Below are the code and all the weights of a small trained network. Each question names an input and a target symbol and asks about switching units off, where a switched-off unit gives its printed mean instead of its output.

import numpy as np


def w(rows, s, z=0):
    codes = np.array(rows[::2]) - 128.0
    scale = np.full(codes.shape[1], s)
    scale[-1] = z or s
    return codes * scale


def f(y):
    return np.maximum(y, 0)


def softmax(a):
    e = np.exp(a - a.max(-1, keepdims=True))
    return e / e.sum(-1, keepdims=True)


def log_softmax(a):
    a = a - a.max(-1, keepdims=True)
    return a - np.log(np.exp(a).sum(-1, keepdims=True))


def net(x, mask):
    ids = ['εζηθλξπτ'.index(c) for c in x.split()]
    T = len(ids)
    res = E[ids] + P[:T]
    r = res
    for j in range(2):
        rows = slice(4 * j, 4 * j + 4)
        q, k, v = (r @ M[0][rows].T for M in (Q, K, V))
        z = softmax(np.where(np.tri(T) > 0, q @ k.T / 4**0.5, -1e9)) @ v
        o = O[0][rows]
        res = res + np.where(mask[j], z, o[:, -1]) @ o[:, :-1]
    y = f(res @ A[0][:, :-1].T + A[0][:, -1])
    res = res + np.where(mask[2:6], y, B[0][:, -1]) @ B[0][:, :-1]
    return log_softmax(res[-1] @ U[:, :-1].T + U[:, -1])


Q, K, V, O, A, B = {}, {}, {}, {}, {}, {}
E = w([
[127,29,121,194,149,136],'ε',
[108,98,57,64,96,129],'ζ',
[92,199,128,147,127,27],'η',
[149,133,182,88,61,90],'θ',
[167,111,55,133,100,78],'λ',
[172,90,255,142,115,76],'ξ',
[89,118,147,163,27,136],'π',
[159,82,131,64,180,70],'τ',
],0.016)
P = w([
[88,178,163,44,36,47],'0',
[80,87,108,167,184,174],'1',
[60,72,115,172,192,146],'2',
[73,64,118,154,170,140],'3',
[53,57,116,173,166,112],'4',
[44,40,110,161,148,106],'5',
[55,31,122,151,102,88],'6',
[46,33,122,137,103,68],'7',
[36,23,127,150,95,63],'8',
[46,2,119,131,70,60],'9',
],0.0064)
Q[0] = w([
[32,130,104,118,126,150],'H0',
[160,134,151,137,143,97],'H0',
[212,96,111,50,111,130],'H0',
[208,215,121,193,152,254],'H0',
[169,183,106,126,130,194],'H1',
[196,144,117,94,172,100],'H1',
[154,168,200,89,175,146],'H1',
[229,204,152,148,206,215],'H1',
],0.0095)
K[0] = w([
[40,153,140,120,135,107],'H0',
[161,97,173,113,72,135],'H0',
[157,173,135,62,187,139],'H0',
[144,39,161,142,220,179],'H0',
[188,162,106,158,110,255],'H1',
[88,140,175,154,159,142],'H1',
[129,244,108,152,166,143],'H1',
[91,151,112,177,161,229],'H1',
],0.01)
V[0] = w([
[183,136,100,10,89,137],'H0',
[152,209,92,127,183,24],'H0',
[124,103,100,149,137,149],'H0',
[2,180,149,149,112,138],'H0',
[159,151,210,191,107,156],'H1',
[188,57,136,137,167,127],'H1',
[96,130,147,65,216,97],'H1',
[112,141,49,173,163,79],'H1',
],0.015)
O[0] = w([
[23,194,110,214,131,167,151],'H0',
[202,158,88,245,156,79,247],'H0',
[98,92,100,138,107,119,74],'H0',
[211,155,112,108,19,203,225],'H0',
[151,120,191,181,100,89,3],'H1',
[109,124,173,61,201,83,199],'H1',
[209,133,128,128,221,203,221],'H1',
[178,59,56,78,111,122,135],'H1',
],0.011,0.0047)
A[0] = w([
[148,160,130,91,33,2,120],'N0',
[37,139,158,64,159,134,88],'N1',
[252,153,123,127,105,90,29],'N2',
[139,233,174,119,158,131,254],'N3',
],0.0067,0.0065)
B[0] = w([
[148,2,121,114,136,152,203],'N0',
[98,163,157,186,133,219,192],'N1',
[29,65,187,126,196,161,254],'N2',
[160,178,95,154,98,136,226],'N3',
],0.0085,0.0074)
U = w([
[3,65,138,109,201,104,67],'ε',
[21,148,60,149,157,163,3],'ζ',
[211,133,81,167,136,98,150],'η',
[68,176,124,177,130,121,137],'θ',
[55,126,34,153,155,36,222],'λ',
[79,148,197,169,179,77,122],'ξ',
[96,132,106,117,104,153,99],'π',
[116,200,116,109,241,149,161],'τ',
],0.006,0.0042)

Each question gives the input, a string of symbols that net reads in full, and the target symbol t.
The units are the heads (4 rows each of Q, K, V and O) and the neurons (one row each of A and B). Each row of codes is followed by its name. A weight is (code - 128) times the scale printed after its matrix; where a second scale follows, it is the last column's (O, A, B and U).
mask holds one flag per unit, heads first, then neurons. A switched-off unit (its flag False) gives its mean, the last column of its rows in O or B, instead of its output. The means were averaged over made-up inputs and are rounded, as every weight is.
A unit's drop is (log p(t) with every unit on - log p(t) with that unit switched off) / (log p(t) with every unit on - log p(t) with every unit switched off).
The circuit of an input: a set's keep is (log p(t) with only the set's units on - log p(t) with every unit switched off) / (log p(t) with every unit on - log p(t) with every unit switched off). Starting from all 6 units, units are removed one at a time, each time the one whose removal leaves the highest keep (on an exact tie, the one counted first), for as long as the keep stays at least 0.8.
units of the circuit, in order: the units of the circuit, biggest drop first
unit that matters most: the unit with the biggest drop
k most important neurons: the k neurons with the biggest drops, biggest first
heads that matter: for each layer, one digit per head in row order, 1 if its drop is at least 0.15 and else 0, layers parted by /
drop of u: that unit's drop, to one decimal
input λ η λ λ ε, target λ: units of the circuit, in order -> [H1, H0]
input π ε ζ τ, target π: heads that matter -> 10
input θ ξ ζ ξ ε ξ ε η θ, target θ: units of the circuit, in order -> [H0, H1]
input λ λ π π, target π: units of the circuit, in order -> [H0, H1]
input ε ε η ε η, target ε: unit that matters most -> N2
input η τ π ξ τ, target η: heads that matter -> 10
input ξ λ ε ξ ζ, target ξ: heads that matter -> 01
input θ θ η τ π, target η: heads that matter -> 10
input ζ τ ζ π, target ζ: units of the circuit, in order -> [H0, H1]
input θ ξ π ε ε ε λ ξ, target θ: 2 most important neurons -> [N3, N2]
input π ε ξ, target π: heads that matter -> 10
input π π ξ ε θ, target π: 2 most important neurons -> [N0, N2]
input ε ζ ε ζ λ ζ ε λ ε π, target ε: 2 most important neurons -> [N0, N3]
input τ ξ ε, target τ: most important neuron -> [N2]
input λ ζ ε, target λ: units of the circuit, in order -> [H1, N2, H0]
input τ π π ζ, target τ: heads that matter -> 01
input ξ ζ λ ξ ε θ, target ξ: heads that matter -> 11
input ζ ε ζ π ξ ε τ ζ ζ, target ζ: heads that matter -> 10
input θ τ ε η θ λ ζ, target η: 2 most important neurons -> [N2, N1]
input ε π ε ε ξ, target ε: units of the circuit, in order -> [H0]
input λ λ ζ λ λ λ λ ξ, target λ: units of the circuit, in order -> [H0, H1, N2]
input ε ε π, target π: 2 most important neurons -> [N2, N1]
input ξ θ ε ε θ, target ξ: drop of N2 -> -0.1
input η ε ε ε λ ζ ζ τ ξ, target η: drop of H1 -> 0.1
